Here is a tiny trained network, its code and every weight. The questions are about switching its units off for an input and a class, where a switched-off unit gives its printed mean instead of its output.

import numpy as np


def w(rows, s, z=0):
    codes = np.array(rows[::2]) - 128.0
    scale = np.full(codes.shape[1], s)
    scale[-1] = z or s
    return codes * scale


def norm(h):
    return h / np.sqrt((h * h).mean(-1, keepdims=True) + 1e-5)


def f(y):
    return np.maximum(y, 0)


def log_softmax(a):
    a = a - a.max(-1, keepdims=True)
    return a - np.log(np.exp(a).sum(-1, keepdims=True))


def net(x, mask):
    res = np.array(x, float).reshape(1, 2) / 4 @ E
    u = 0
    for l in range(4):
        y = f(norm(res) @ A[l][:, :-1].T + A[l][:, -1])
        res = res + np.where(mask[u : u + 8], y, B[l][:, -1]) @ B[l][:, :-1]
        u += 8
    return log_softmax(norm(res)[-1] @ U[:, :-1].T + U[:, -1])


A, B = {}, {}
E = w([
[165,255,171,76],'x0',
[230,92,7,122],'x1',
],0.0089)
A[0] = w([
[170,213,150,111,251],'L0N1',
[116,86,102,215,168],'L0N2',
[138,93,84,129,226],'L0N3',
[118,72,79,144,70],'L0N4',
[192,141,149,126,81],'L0N5',
[142,105,75,128,92],'L0N6',
[11,129,157,171,192],'L0N7',
[90,41,177,154,152],'L0N8',
],0.012,0.0019)
B[0] = w([
[118,80,82,134,214],'L0N1',
[84,168,26,134,207],'L0N2',
[87,22,146,115,194],'L0N3',
[115,171,150,48,194],'L0N4',
[88,132,110,162,155],'L0N5',
[254,137,124,202,179],'L0N6',
[226,56,67,123,254],'L0N7',
[72,124,155,80,227],'L0N8',
],0.0072,0.0084)
A[1] = w([
[63,59,247,138,129],'L1N1',
[155,23,103,114,247],'L1N2',
[118,91,173,57,84],'L1N3',
[81,167,96,95,18],'L1N4',
[139,102,60,96,156],'L1N5',
[66,155,187,92,114],'L1N6',
[58,143,71,125,205],'L1N7',
[133,75,135,152,200],'L1N8',
],0.012,0.0012)
B[1] = w([
[254,104,35,178,181],'L1N1',
[176,118,165,117,249],'L1N2',
[180,183,132,154,167],'L1N3',
[198,142,145,113,140],'L1N4',
[105,160,221,180,207],'L1N5',
[153,129,97,164,153],'L1N6',
[166,107,118,132,162],'L1N7',
[30,254,79,143,172],'L1N8',
],0.0086,0.013)
A[2] = w([
[178,101,93,83,83],'L2N1',
[77,136,118,167,6],'L2N2',
[123,243,39,3,217],'L2N3',
[98,246,170,138,46],'L2N4',
[85,61,61,158,137],'L2N5',
[108,167,33,254,60],'L2N6',
[160,216,101,145,154],'L2N7',
[179,206,128,133,184],'L2N8',
],0.0068,0.0025)
B[2] = w([
[189,176,159,188,185],'L2N1',
[152,184,120,209,128],'L2N2',
[77,2,162,177,175],'L2N3',
[145,119,109,121,156],'L2N4',
[76,190,108,28,199],'L2N5',
[135,131,209,122,205],'L2N6',
[77,107,40,83,226],'L2N7',
[70,87,140,99,254],'L2N8',
],0.0088,0.0047)
A[3] = w([
[43,69,205,171,118],'L3N1',
[119,128,228,136,63],'L3N2',
[169,218,88,165,251],'L3N3',
[109,76,170,149,214],'L3N4',
[197,209,191,121,144],'L3N5',
[83,136,86,71,117],'L3N6',
[104,72,142,67,112],'L3N7',
[74,85,105,8,170],'L3N8',
],0.011,0.0029)
B[3] = w([
[158,67,139,119,185],'L3N1',
[142,145,153,5,171],'L3N2',
[217,69,84,174,234],'L3N3',
[94,200,118,119,199],'L3N4',
[89,86,152,96,220],'L3N5',
[119,105,42,135,183],'L3N6',
[52,171,80,94,202],'L3N7',
[2,156,18,108,254],'L3N8',
],0.0079,0.0058)
U = w([
[239,79,83,159,212],'0',
[33,139,4,100,169],'1',
[140,121,185,16,141],'2',
[104,170,154,187,14],'3',
[90,183,167,186,1],'4',
[110,205,152,173,30],'5',
[120,211,172,202,26],'6',
],0.017,0.0068)

Each question gives the input, the list of numbers given to net, and the class t.
The units are the neurons (one row each of A and B). Each row of codes is followed by its name. A weight is (code - 128) times the scale printed after its matrix; where a second scale follows, it is the last column's (A, B and U).
mask holds one flag per neuron, layer by layer. A switched-off neuron (its flag False) gives its mean, the last column of its row in B, instead of its output. The means were averaged over made-up inputs and are rounded, as every weight is.
A unit's drop is (log p(t) with every unit on - log p(t) with that unit switched off) / (log p(t) with every unit on - log p(t) with every unit switched off).
The circuit of an input: a set's keep is (log p(t) with only the set's units on - log p(t) with every unit switched off) / (log p(t) with every unit on - log p(t) with every unit switched off). Starting from the 12 units with the biggest drops (on a tie, the unit counted first), units are removed one at a time, each time the one whose removal leaves the highest keep (on an exact tie, the one counted first), for as long as the keep stays at least 0.8.
units of the circuit, in order: the units of the circuit, biggest drop first
unit that matters most: the unit with the biggest drop
k most important neurons: the k neurons with the biggest drops, biggest first
top k neurons in layer l: the k neurons of layer l with the biggest drops, biggest first
drop of u: that unit's drop, to one decimal
input [-7,-7], class 0: most important neuron -> [L1N1]
input [8,-6], class 1: units of the circuit, in order -> [L1N5; L1N2]
input [2,-3], class 2: 2 most important neurons -> [L0N7; L0N3]
input [3,-4], class 0: 2 most important neurons -> [L0N6; L0N2]
input [5,3], class 1: top 2 neurons in layer 0 -> [L0N7; L0N3]
input [-1,-3], class 2: 2 most important neurons -> [L0N7; L1N2]
input [-4,-4], class 0: top 2 neurons in layer 0 -> [L0N1; L0N8]
input [7,5], class 1: 2 most important neurons -> [L0N7; L1N1]
input [-2,0], class 2: 3 most important neurons -> [L0N4; L1N1; L1N8]
input [-4,-5], class 0: 2 most important neurons -> [L0N8; L1N1]
input [8,-7], class 1: top 4 neurons in layer 2 -> [L2N8; L2N7; L2N1; L2N3]
input [3,0], class 2: top 3 neurons in layer 0 -> [L0N2; L0N1; L0N4]
input [-7,5], class 1: 2 most important neurons -> [L0N3; L1N1]
input [-5,-6], class 0: unit that matters most -> L1N1
input [7,-7], class 0: top 3 neurons in layer 1 -> [L1N6; L1N1; L1N8]
input [-3,-3], class 2: top 3 neurons in layer 0 -> [L0N7; L0N3; L0N1]
input [0,0], class 2: top 2 neurons in layer 1 -> [L1N5; L1N1]
input [0,-1], class 2: 2 most important neurons -> [L1N1; L0N7]
input [8,7], class 1: top 2 neurons in layer 1 -> [L1N2; L1N1]
input [2,-2], class 2: unit that matters most -> L1N5
input [7,-8], class 0: top 2 neurons in layer 0 -> [L0N2; L0N4]
input [6,4], class 1: 2 most important neurons -> [L0N7; L1N1]
input [5,-4], class 1: top 2 neurons in layer 0 -> [L0N3; L0N8]
input [3,3], class 2: top 2 neurons in layer 2 -> [L2N5; L2N8]
input [-1,3], class 2: top 2 neurons in layer 3 -> [L3N8; L3N3]
input [-3,-7], class 0: drop of L1N1 -> 0.9
